Here is a tiny trained network, its code and every weight. The questions are about switching its units off for an input and a class, where a switched-off unit gives its printed mean instead of its output.

import numpy as np


def w(rows, s, z=0):
    codes = np.array(rows[::2]) - 128.0
    scale = np.full(codes.shape[1], s)
    scale[-1] = z or s
    return codes * scale


def norm(h):
    return h / np.sqrt((h * h).mean(-1, keepdims=True) + 1e-5)


def f(y):
    return y / 2 * (1 + np.tanh(0.7978845608 * (y + 0.044715 * y**3)))


def log_softmax(a):
    a = a - a.max(-1, keepdims=True)
    return a - np.log(np.exp(a).sum(-1, keepdims=True))


def net(x, mask):
    res = np.array(x, float).reshape(1, 5) / 4 @ E
    u = 0
    for l in range(3):
        y = f(norm(res) @ A[l][:, :-1].T + A[l][:, -1])
        res = res + np.where(mask[u : u + 11], y, B[l][:, -1]) @ B[l][:, :-1]
        u += 11
    return log_softmax(norm(res)[-1] @ U[:, :-1].T + U[:, -1])


A, B = {}, {}
E = w([
[248,151,207,126,119],'x0',
[172,90,77,43,240],'x1',
[128,128,129,123,123],'x2',
[127,121,128,124,123],'x3',
[55,175,222,56,188],'x4',
],0.011)
A[0] = w([
[250,154,205,146,91,56],'L0N0',
[104,153,173,189,79,3],'L0N1',
[181,109,55,170,88,50],'L0N2',
[89,161,153,204,33,22],'L0N3',
[52,205,250,132,158,112],'L0N4',
[187,127,60,229,57,65],'L0N5',
[189,180,148,112,104,88],'L0N6',
[218,119,60,79,174,69],'L0N7',
[13,153,22,150,88,17],'L0N8',
[124,144,165,208,50,25],'L0N9',
[204,160,162,108,89,12],'L0N10',
],0.016,0.0027)
B[0] = w([
[96,74,185,255,136,218],'L0N0',
[85,203,101,94,163,183],'L0N1',
[164,73,143,69,45,191],'L0N2',
[67,235,104,91,181,224],'L0N3',
[189,89,141,65,8,249],'L0N4',
[177,92,135,62,13,231],'L0N5',
[147,107,160,187,138,164],'L0N6',
[144,232,85,80,182,204],'L0N7',
[99,18,146,249,158,230],'L0N8',
[61,235,150,96,169,206],'L0N9',
[145,75,172,203,158,169],'L0N10',
],0.026,0.012)
A[1] = w([
[70,100,245,30,106,112],'L1N0',
[122,123,88,174,130,2],'L1N1',
[164,112,129,92,67,68],'L1N2',
[176,184,16,73,238,83],'L1N3',
[183,76,132,35,38,135],'L1N4',
[112,75,133,214,174,50],'L1N5',
[93,102,83,86,108,68],'L1N6',
[151,111,128,94,77,95],'L1N7',
[1,7,120,219,181,80],'L1N8',
[151,108,98,99,26,13],'L1N9',
[166,108,152,64,102,78],'L1N10',
],0.014,0.0035)
B[1] = w([
[216,89,5,111,164,217],'L1N0',
[89,121,187,126,123,124],'L1N1',
[164,123,115,99,105,177],'L1N2',
[38,216,140,105,137,184],'L1N3',
[191,93,148,44,99,245],'L1N4',
[103,116,189,181,104,171],'L1N5',
[190,109,109,102,187,143],'L1N6',
[145,111,108,105,103,170],'L1N7',
[168,133,107,225,158,214],'L1N8',
[122,75,168,57,132,191],'L1N9',
[153,172,96,168,16,170],'L1N10',
],0.027,0.012)
A[2] = w([
[118,117,128,123,125,21],'L2N0',
[129,98,147,194,157,55],'L2N1',
[99,65,132,222,153,76],'L2N2',
[165,102,197,253,152,49],'L2N3',
[65,84,123,175,109,133],'L2N4',
[200,152,162,112,181,152],'L2N5',
[126,237,107,101,166,109],'L2N6',
[24,189,107,67,171,173],'L2N7',
[115,158,110,179,149,3],'L2N8',
[119,124,132,138,131,4],'L2N9',
[119,115,146,119,152,60],'L2N10',
],0.018,0.0025)
B[2] = w([
[152,120,143,111,153,119],'L2N0',
[133,103,228,129,158,182],'L2N1',
[162,156,194,186,130,208],'L2N2',
[130,48,52,177,192,246],'L2N3',
[171,140,113,161,142,163],'L2N4',
[115,182,82,188,55,149],'L2N5',
[2,130,139,108,156,213],'L2N6',
[116,214,123,104,182,226],'L2N7',
[143,75,127,93,142,160],'L2N8',
[127,95,159,112,142,120],'L2N9',
[97,123,167,130,109,120],'L2N10',
],0.034,0.012)
U = w([
[238,74,115,45,51,178],'0',
[183,75,160,250,195,201],'1',
[82,231,116,79,185,2],'2',
],0.011,0.00053)

Each question gives the input, the list of numbers given to net, and the class t.
The units are the neurons (one row each of A and B). Each row of codes is followed by its name. A weight is (code - 128) times the scale printed after its matrix; where a second scale follows, it is the last column's (A, B and U).
mask holds one flag per neuron, layer by layer. A switched-off neuron (its flag False) gives its mean, the last column of its row in B, instead of its output. The means were averaged over made-up inputs and are rounded, as every weight is.
A unit's drop is (log p(t) with every unit on - log p(t) with that unit switched off) / (log p(t) with every unit on - log p(t) with every unit switched off).
The circuit of an input: a set's keep is (log p(t) with only the set's units on - log p(t) with every unit switched off) / (log p(t) with every unit on - log p(t) with every unit switched off). Starting from the 12 units with the biggest drops (on a tie, the unit counted first), units are removed one at a time, each time the one whose removal leaves the highest keep (on an exact tie, the one counted first), for as long as the keep stays at least 0.8.
circuit, biggest first: the units of the circuit, biggest drop first
unit that matters most: the unit with the biggest drop
k most important neurons: the k neurons with the biggest drops, biggest first
k most important neurons of layer l: the k neurons of layer l with the biggest drops, biggest first
drop of u: that unit's drop, to one decimal
input [4,-4,4,5,4], class 0: 4 most important neurons -> (L0N4 L0N8 L0N7 L1N8)
input [0,-4,-5,-6,-4], class 0: unit that matters most -> L0N5
input [8,-3,4,0,8], class 0: 3 most important neurons -> (L0N4 L0N8 L1N8)
input [-2,-5,8,-5,-4], class 2: 2 most important neurons of layer 0 -> (L0N3 L0N9)
input [-1,6,-4,-6,-5], class 2: 2 most important neurons -> (L0N7 L0N4)
input [4,6,4,-8,-3], class 2: 2 most important neurons of layer 0 -> (L0N7 L0N8)
input [4,6,4,5,-3], class 2: 2 most important neurons of layer 0 -> (L0N7 L0N8)
input [5,0,-3,0,7], class 0: 2 most important neurons -> (L0N4 L0N8)
input [-6,1,4,-3,-7], class 0: 3 most important neurons of layer 0 -> (L0N5 L0N2 L0N0)
input [-4,-3,3,-7,-7], class 0: drop of L0N5 -> 2.4
input [-4,-2,5,2,6], class 0: drop of L0N4 -> 1.3
input [5,-6,-8,6,4], class 2: drop of L0N8 -> 1.3
input [-1,7,3,-7,-5], class 2: 2 most important neurons of layer 0 -> (L0N7 L0N4)
input [4,-5,5,1,1], class 2: circuit, biggest first -> (L0N3)
